Below are the code and all the weights of a small trained network. Each question names an input and a target symbol and asks about switching units off, where a switched-off unit gives its printed mean instead of its output.

import numpy as np


def w(rows, s, z=0):
    codes = np.array(rows[::2]) - 128.0
    scale = np.full(codes.shape[1], s)
    scale[-1] = z or s
    return codes * scale


def norm(h):
    return h / np.sqrt((h * h).mean(-1, keepdims=True) + 1e-5)


def f(y):
    return y / 2 * (1 + np.tanh(0.7978845608 * (y + 0.044715 * y**3)))


def softmax(a):
    e = np.exp(a - a.max(-1, keepdims=True))
    return e / e.sum(-1, keepdims=True)


def log_softmax(a):
    a = a - a.max(-1, keepdims=True)
    return a - np.log(np.exp(a).sum(-1, keepdims=True))


def net(x, mask):
    ids = ['αγδζλμξπφω'.index(c) for c in x.split()]
    T = len(ids)
    res = E[ids] + P[:T]
    r = norm(res)
    for j in range(2):
        rows = slice(3 * j, 3 * j + 3)
        q, k, v = (r @ M[0][rows].T for M in (Q, K, V))
        z = softmax(np.where(np.tri(T) > 0, q @ k.T / 3**0.5, -1e9)) @ v
        o = O[0][rows]
        res = res + np.where(mask[j], z, o[:, -1]) @ o[:, :-1]
    y = f(norm(res) @ A[0][:, :-1].T + A[0][:, -1])
    res = res + np.where(mask[2:10], y, B[0][:, -1]) @ B[0][:, :-1]
    return log_softmax(norm(res)[-1] @ U[:, :-1].T + U[:, -1])


Q, K, V, O, A, B = {}, {}, {}, {}, {}, {}
E = w([
[87,141,93,110,127,93,130],'α',
[181,126,101,112,125,122,114],'γ',
[93,110,181,204,169,120,2],'δ',
[169,138,107,108,121,111,129],'ζ',
[154,122,82,128,125,132,126],'λ',
[154,116,98,113,132,113,132],'μ',
[158,184,83,104,117,123,108],'ξ',
[163,153,98,120,143,123,142],'π',
[135,105,89,98,85,96,97],'φ',
[148,131,90,118,116,118,141],'ω',
],0.0099)
P = w([
[78,119,179,112,149,172,125],'0',
[107,115,166,157,107,126,158],'1',
[110,122,121,153,150,100,121],'2',
[101,121,95,145,118,139,137],'3',
[114,135,115,124,126,253,141],'4',
[120,85,124,40,214,159,112],'5',
],0.0067)
Q[0] = w([
[176,131,83,171,97,134,166],'h0',
[78,161,183,142,64,133,151],'h0',
[120,119,145,138,134,223,115],'h0',
[152,139,95,250,77,113,166],'h1',
[88,152,56,111,125,134,79],'h1',
[111,135,122,136,117,212,120],'h1',
],0.011)
K[0] = w([
[67,130,242,139,88,254,127],'h0',
[164,128,91,50,71,178,247],'h0',
[158,137,182,214,46,60,183],'h0',
[110,112,137,26,78,225,200],'h1',
[102,109,235,181,157,159,83],'h1',
[137,143,181,191,44,89,170],'h1',
],0.0082)
V[0] = w([
[121,216,106,114,110,183,223],'h0',
[162,93,123,22,98,89,164],'h0',
[98,96,181,132,251,64,209],'h0',
[87,136,192,146,113,73,77],'h1',
[254,127,157,137,193,168,94],'h1',
[140,222,134,121,114,109,71],'h1',
],0.0077)
O[0] = w([
[98,42,47,70,196,69,131,60],'h0',
[157,208,95,67,87,3,219,143],'h0',
[109,85,140,33,110,199,211,154],'h0',
[195,142,78,93,94,71,250,5],'h1',
[47,184,56,136,63,193,106,202],'h1',
[160,122,34,212,166,96,173,23],'h1',
],0.0068,0.0029)
A[0] = w([
[153,107,101,145,20,150,108,97],'n0',
[68,187,45,153,63,90,175,12],'n1',
[104,78,147,78,171,37,122,2],'n2',
[164,163,45,89,139,59,174,70],'n3',
[80,119,239,208,178,163,71,219],'n4',
[132,66,193,159,71,167,70,84],'n5',
[108,110,205,79,87,191,97,134],'n6',
[2,110,107,134,137,198,66,79],'n7',
],0.0089,0.002)
B[0] = w([
[249,85,162,32,215,104,167,148],'n0',
[176,135,169,112,232,230,129,150],'n1',
[190,164,151,121,130,193,33,141],'n2',
[29,81,179,195,116,109,161,151],'n3',
[103,101,255,192,117,255,140,234],'n4',
[138,78,225,208,197,141,130,190],'n5',
[25,176,130,133,107,91,125,232],'n6',
[212,94,123,188,35,112,164,254],'n7',
],0.0062,0.0087)
U = w([
[71,110,107,136,216,145,200,54],'α',
[130,118,120,142,149,131,140,57],'γ',
[91,92,176,193,81,148,88,161],'δ',
[163,177,131,179,99,35,150,85],'ζ',
[120,48,43,122,68,139,119,88],'λ',
[133,114,128,91,159,101,10,109],'μ',
[183,206,79,138,130,179,118,112],'ξ',
[79,120,56,178,181,78,84,255],'π',
[178,54,150,83,157,100,162,145],'φ',
[68,174,135,69,85,124,140,168],'ω',
],0.013,0.0034)

Each question gives the input, a string of symbols that net reads in full, and the target symbol t.
The units are the heads (3 rows each of Q, K, V and O) and the neurons (one row each of A and B). Each row of codes is followed by its name. A weight is (code - 128) times the scale printed after its matrix; where a second scale follows, it is the last column's (O, A, B and U).
mask holds one flag per unit, heads first, then neurons. A switched-off unit (its flag False) gives its mean, the last column of its rows in O or B, instead of its output. The means were averaged over made-up inputs and are rounded, as every weight is.
A unit's drop is (log p(t) with every unit on - log p(t) with that unit switched off) / (log p(t) with every unit on - log p(t) with every unit switched off).
The circuit of an input: a set's keep is (log p(t) with only the set's units on - log p(t) with every unit switched off) / (log p(t) with every unit on - log p(t) with every unit switched off). Starting from all 10 units, units are removed one at a time, each time the one whose removal leaves the highest keep (on an exact tie, the one counted first), for as long as the keep stays at least 0.8.
units of the circuit, in order: the units of the circuit, biggest drop first
top k neurons: the k neurons with the biggest drops, biggest first
which heads matter: for each layer, one digit per head in row order, 1 if its drop is at least 0.15 and else 0, layers parted by /
input μ λ φ μ μ μ, target ζ: units of the circuit, in order : (h0; n4)
input ω γ μ μ, target μ: units of the circuit, in order : (h0; h1; n2)
input γ γ ω, target ξ: units of the circuit, in order : (h1; n1; h0)
input ξ μ ξ ω, target π: units of the circuit, in order : (h0)
input α μ γ, target φ: which heads matter : 01
input φ ξ α λ φ, target π: which heads matter : 11
input δ μ μ γ φ, target φ: which heads matter : 01
input λ γ λ λ λ, target ξ: units of the circuit, in order : (h0; n1; n4)
input μ λ ζ μ ω μ, target α: which heads matter : 11
input π γ μ λ, target λ: which heads matter : 10
input γ ζ μ π, target ξ: which heads matter : 01
input ζ λ π π, target α: which heads matter : 10
input μ μ μ ω, target ω: which heads matter : 11
input μ φ λ γ γ, target ζ: units of the circuit, in order : (h0; h1)
input ξ μ λ μ π, target ω: which heads matter : 11
input μ λ ζ, target ω: which heads matter : 10
input φ μ γ, target ζ: which heads matter : 10
input ω ξ μ μ δ ξ, target ξ: which heads matter : 11
input μ λ γ, target ω: which heads matter : 10
input φ δ α, target α: top neuron : (n1)
input ω μ γ λ, target μ: top neuron : (n2)
input γ μ φ μ δ φ, target φ: units of the circuit, in order : (h1; n0)
input ω γ μ λ γ φ, target ω: which heads matter : 10
input δ λ μ α, target α: units of the circuit, in order : (h1; n7)
input ω φ μ γ, target μ: units of the circuit, in order : (h0; h1; n2)
input ξ α φ μ μ λ, target ζ: units of the circuit, in order : (h0; n4)
input π φ γ α μ, target ζ: units of the circuit, in order : (h0; h1)
input ζ α μ, target α: top 2 neurons : (n1; n3)
